Each row is followed by its class.
[ 0.76  1.04 -0.94 -2.83 -2.85  0.40 -1.24 -0.17 -0.14  1.28  0.20 -1.36
 -0.81 -0.93  0.49 -0.33 -0.29 -0.40 -0.54 -1.00  0.86 -0.77  1.47  1.22
  0.70 -0.32  1.10 -1.21  2.63  0.14  0.81  1.27  0.44 -0.41  0.78  0.50
 -0.53 -0.87 -0.34  0.82  0.43  0.64 -0.47  1.83  0.42  0.42 -0.68 -1.95
 -0.80  0.98  0.28 -0.61  0.64  0.17 -1.59  2.12  2.18 -2.18 -1.25 -0.77
 -2.37 -0.26 -0.07  0.96  1.02 -0.13 -0.34 -1.00 -0.97 -2.03  2.40  1.06
  0.41  1.38 -2.49 -6.53  1.26  0.26 -0.24]
<29>
[-0.09 -1.59 -0.08 -0.47  0.46 -1.31  0.20  0.54  0.60 -0.18 -0.47  0.09
 -2.16 -0.02 -3.08 -0.09  0.78 -0.11  0.12 -0.09 -1.00  0.43  1.83  1.41
 -1.65  1.17 -1.39 -1.34  0.72 -0.75  0.42  0.77  1.17 -0.36 -0.63 -1.03
  1.46  1.13 -1.57  0.09  0.66  0.83 -0.24 -1.63  0.37  0.61  0.10 -0.92
 -1.32 -2.01 -0.56 -0.09  0.47  2.40  0.01 -0.01  0.43 -1.77  0.78 -1.63
 -0.13 -0.42  1.50  0.06  0.94 -0.65 -1.92 -0.84  1.64 -2.09 -0.14 -1.59
 -2.59  0.00  0.27 -0.42  0.87 -1.53 -1.28]
<32>
[-1.01  0.12 -1.50 -0.71  0.02 -1.19 -2.90 -0.71 -4.16  0.16 -1.16  0.98
 -1.85  1.19 -2.07 -0.26  0.27  0.17  0.90 -0.18 -0.62 -0.54 -1.19  0.95
  1.16  2.24 -0.04 -0.28  1.29 -2.99 -1.01  0.41  0.42 -1.31 -1.75  0.25
 -0.52  1.35 -0.26  0.97  0.32 -0.11 -0.29 -2.22  1.61 -1.57 -1.33 -0.83
  0.48 -1.29 -0.29 -1.76 -0.49 -0.40 -0.41 -0.15 -0.33 -0.33 -0.52  0.16
 -0.37 -1.73  1.30  0.21 -0.10 -1.34  0.72  0.63 -0.65 -2.48  1.07 -0.01
 -1.49 -1.79  1.07  0.80  2.14  0.14 -2.54]
<18>
[-0.28 -0.03  1.03 -0.59  0.68 -4.44 -0.91  1.22 -0.74 -0.37 -4.09  0.34
 -3.45  1.22 -7.53  0.26  1.61  1.47 -0.17  2.67 -1.29 -2.74 -0.46  3.88
 -0.12  0.43 -0.85 -2.83 -0.33  0.30  3.73  0.81  2.18 -1.94 -2.00 -1.75
 -2.35  1.57 -3.44  1.78  2.52  2.74 -0.69 -5.17  2.49  1.16 -0.27  1.89
 -1.21 -2.02  0.16  1.47 -0.73  2.58  1.50 -1.64 -0.88 -5.23  4.84 -0.87
  1.40 -2.26 -0.80 -3.27  4.38 -2.24  0.40  0.21  0.20 -3.40  1.32 -2.67
 -4.30  0.00 -0.37 -3.32  0.06 -0.40 -0.86]
<19>
[-0.91 -2.82  0.69 -0.42  1.70 -1.62  0.05 -0.78 -2.51 -1.41 -1.63  2.45
 -0.62  1.15 -6.61 -0.07  4.20  1.55 -1.27 -0.36 -2.01 -1.46 -0.74  1.34
  0.43  3.21 -0.72 -0.48  1.15 -0.14  1.75 -0.82  1.35 -1.35 -0.98  0.09
 -2.18  1.63 -0.69  1.85  1.00 -0.39 -0.80 -3.06  0.15 -0.91 -0.59 -0.77
 -0.93 -2.58 -0.27 -0.75 -0.39  1.86 -1.52  0.72 -0.52 -2.66  1.11 -0.20
 -0.64 -2.25 -0.22 -1.21  1.32 -2.74  0.25  0.97 -4.73 -0.35  2.63  0.36
 -3.11 -0.94  0.17 -1.14  1.28  1.14 -2.47]
<32>
[-0.46 -0.22  2.08 -1.17 -1.36  1.62 -2.32 -1.97 -1.47  0.02 -0.48 -0.05
 -2.69 -3.33 -0.98  0.44 -0.11  2.79  0.54 -0.53 -0.54 -0.42 -2.27  2.15
  1.87  0.55  2.00 -1.81 -1.62  1.40 -0.67 -0.63 -0.32  0.19  0.76  0.91
 -0.89  0.24  1.22  0.15 -3.35  0.76  0.64 -0.61 -0.28 -1.86 -0.39 -0.33
 -0.47 -1.01 -0.23 -0.30 -0.27 -1.42 -1.81  0.12  0.99 -0.64 -0.30 -1.77
 -0.03 -0.99  2.35  0.00 -0.90 -1.22  0.06  0.42 -1.75 -1.28  1.20  0.79
 -2.43  1.19  0.02  1.35  0.94 -0.16 -0.79]
<18>
[-0.41  0.51  1.16  0.07 -0.40 -1.49  1.36  0.05 -2.74 -0.54 -0.96  2.33
 -1.87 -0.07 -4.89 -0.52  0.44  0.93  0.00 -1.22 -0.71 -0.59  1.87  2.28
 -0.28  1.31 -1.44  0.26 -1.18 -0.49  2.53  0.33  1.45 -0.28 -1.43 -0.71
 -0.51  0.49 -3.14 -0.45 -1.34  4.82  0.53 -2.43  1.34 -0.31 -0.19  2.04
 -0.73 -2.31 -0.21  0.50  0.12  0.75 -0.30 -1.54 -5.26 -2.30  0.73 -1.13
  0.56 -2.10  0.33 -2.00  0.49 -1.64  0.39  0.50 -1.90 -1.67 -0.44 -1.17
 -2.24  0.13 -1.76 -2.30  1.76  0.14 -1.40]
<16>
[-0.43 -0.57  0.34 -0.06  0.76 -1.91 -1.16  0.27 -0.77 -0.20 -1.91  0.26
 -2.77  0.67 -3.59  0.23  0.41  2.63 -0.27  0.30 -0.96  0.72  0.87  2.80
  0.26  1.99 -0.86 -2.11 -0.79 -1.17  2.95  0.73  1.49 -0.63 -1.03 -0.54
 -0.77  0.66 -1.08  0.60  0.59  0.70  0.37 -1.95  0.35  0.55 -1.90  0.42
 -0.10  0.27 -0.49  0.86 -0.90  0.56  0.22 -0.38 -0.01 -4.21  1.90 -0.22
 -0.03 -1.13  0.84 -1.36  1.49  0.95  0.26 -0.97  0.28 -1.95  0.08 -0.28
 -2.70  0.90  0.24 -0.65  1.82 -1.88 -0.42]
<19>
[-0.33 -0.14 -0.28 -1.64  0.47 -1.26 -0.35  0.22 -1.07  0.79 -1.23  0.27
 -0.62 -1.26 -1.72  0.70  2.22  0.96 -0.54 -1.95 -6.79 -3.44  0.86  1.24
  0.38  0.32  1.36 -1.97  0.90 -0.19  3.10  0.88  1.60 -1.47 -0.54  0.35
 -1.21  0.41 -0.33 -0.25  1.94  0.21 -0.32 -4.06  0.71 -0.18 -0.40 -1.24
 -1.78 -0.94  0.13 -1.72  0.50  0.50 -1.71  0.49  0.88 -3.51  1.73  0.19
 -0.89 -1.00  0.15 -1.32  1.48 -1.64  0.35  0.75 -0.30 -1.87  1.18 -0.68
 -2.12  0.52 -0.24 -2.30  0.00 -1.14 -1.26]
<19>
[ 0.49 -1.69  0.18 -1.41  1.23 -1.14 -1.41  2.35  0.72 -2.10 -3.69 -0.68
 -4.38  1.05 -4.89  0.10  0.89  1.21 -1.19  2.21 -1.42  0.48 -2.56  1.71
  1.24  0.34 -1.78 -2.52  1.26  0.18  2.28  0.19  2.29 -0.29 -0.88 -0.70
  0.42 -0.16 -2.83 -1.32  2.76  0.17  0.98 -4.32  0.90  0.65 -1.43  2.59
 -1.52  3.10  3.86  0.59 -0.37  1.35  1.62 -1.78 -1.76 -4.54  3.04 -0.36
  1.14 -0.95 -0.86 -2.49  0.36 -0.73  2.21 -0.67  2.04 -2.39  3.76 -1.71
 -1.44  1.82  0.58 -0.52  0.33 -2.82  0.90]
<29>
[-0.23  1.20  1.66 -0.25 -0.04 -2.04 -0.59 -1.17 -1.84 -0.70 -1.80  1.73
 -2.12 -0.83 -2.78  0.30 -0.53  2.02  1.33 -0.85 -0.65 -0.27  0.45  1.11
 -0.12  1.17 -0.09 -2.72 -2.27  0.04  2.02 -0.28  1.87  0.23 -1.29 -0.67
  0.00  0.77 -2.51  1.54  2.71  3.18  0.53 -1.73 -0.29 -0.25 -0.39  1.40
 -0.83 -0.39 -2.20 -0.21 -0.41  0.16 -0.56  0.34 -1.94 -3.23  1.91 -0.76
 -0.87  1.40  2.71 -3.25 -0.84 -1.79  2.28  1.91 -1.22 -2.46 -0.67  0.29
 -3.80  0.43 -0.37 -0.54  1.06 -1.38  2.29]
<29>
[-0.54 -1.33  2.54  0.28  1.12 -5.31 -1.78  0.19 -0.35 -0.15 -3.42  2.77
 -4.71 -0.14 -6.56  0.40  0.72  1.91  0.02  1.02 -2.45 -0.39  0.89  2.87
  0.04  2.44 -1.30 -2.87 -0.67 -0.78  1.87  0.20  2.78 -3.28 -0.53 -3.64
 -1.17  1.93 -3.03  1.42  1.58  2.34  0.82 -3.24  0.97  0.36 -1.03 -1.17
  0.73 -1.98  0.09 -0.32  0.33  2.69  0.98 -2.66 -0.72 -5.08  1.70 -1.04
  0.81 -0.74  1.57 -2.40  2.12 -2.31  1.08 -0.01 -0.09 -3.50  0.67 -1.92
 -4.44 -0.30 -1.53 -2.77  1.19 -1.90 -1.76]
<32>
[-0.56 -0.78  0.46  1.66  1.98  0.10 -0.96  0.21 -0.27 -0.17 -0.72  1.22
 -1.22 -0.39 -1.02  1.65  0.84  1.02  0.87 -0.40 -1.61  0.89  0.26  0.36
 -0.03 -0.20  0.23  1.26 -1.71  0.18  0.76 -0.83  0.65  1.07  0.20  1.35
  0.78 -0.08 -1.98 -0.31  0.32  0.67  0.52 -0.83 -0.21  0.39  1.19  1.07
 -2.10  0.50 -0.94  2.94  0.18  0.73  2.44 -0.24 -1.79  0.68  1.84  0.27
  1.67 -0.76 -0.49 -0.55 -0.97 -0.05  0.40  0.12  1.02  0.50 -0.33 -0.31
 -2.64  0.21 -0.61  0.17  0.30 -0.26  0.04]
<17>
[-1.47 -0.76 -0.15 -1.18  0.48  0.39 -0.47  0.75 -0.31  1.28  0.13  0.51
  0.04 -1.65 -2.69 -0.17  0.04  0.35  0.31 -0.84 -1.20 -0.33  3.24  1.53
  0.65  0.29 -0.97 -2.09 -1.35  0.82  0.70  0.62  0.87  0.11  0.93 -0.73
 -1.14  0.18 -0.81  0.75  0.33  0.73  1.40  0.03  0.68  0.59  1.37 -0.40
 -0.23 -1.35 -0.40  0.59  0.52  1.97  1.27  2.06  0.80 -2.32  2.95 -0.47
  0.32  0.25  0.62 -0.57  0.82 -2.49 -0.88  0.73 -1.19 -0.05  1.04 -0.75
 -1.48 -0.14 -0.77 -0.18 -0.55 -0.54 -1.24]
<32>
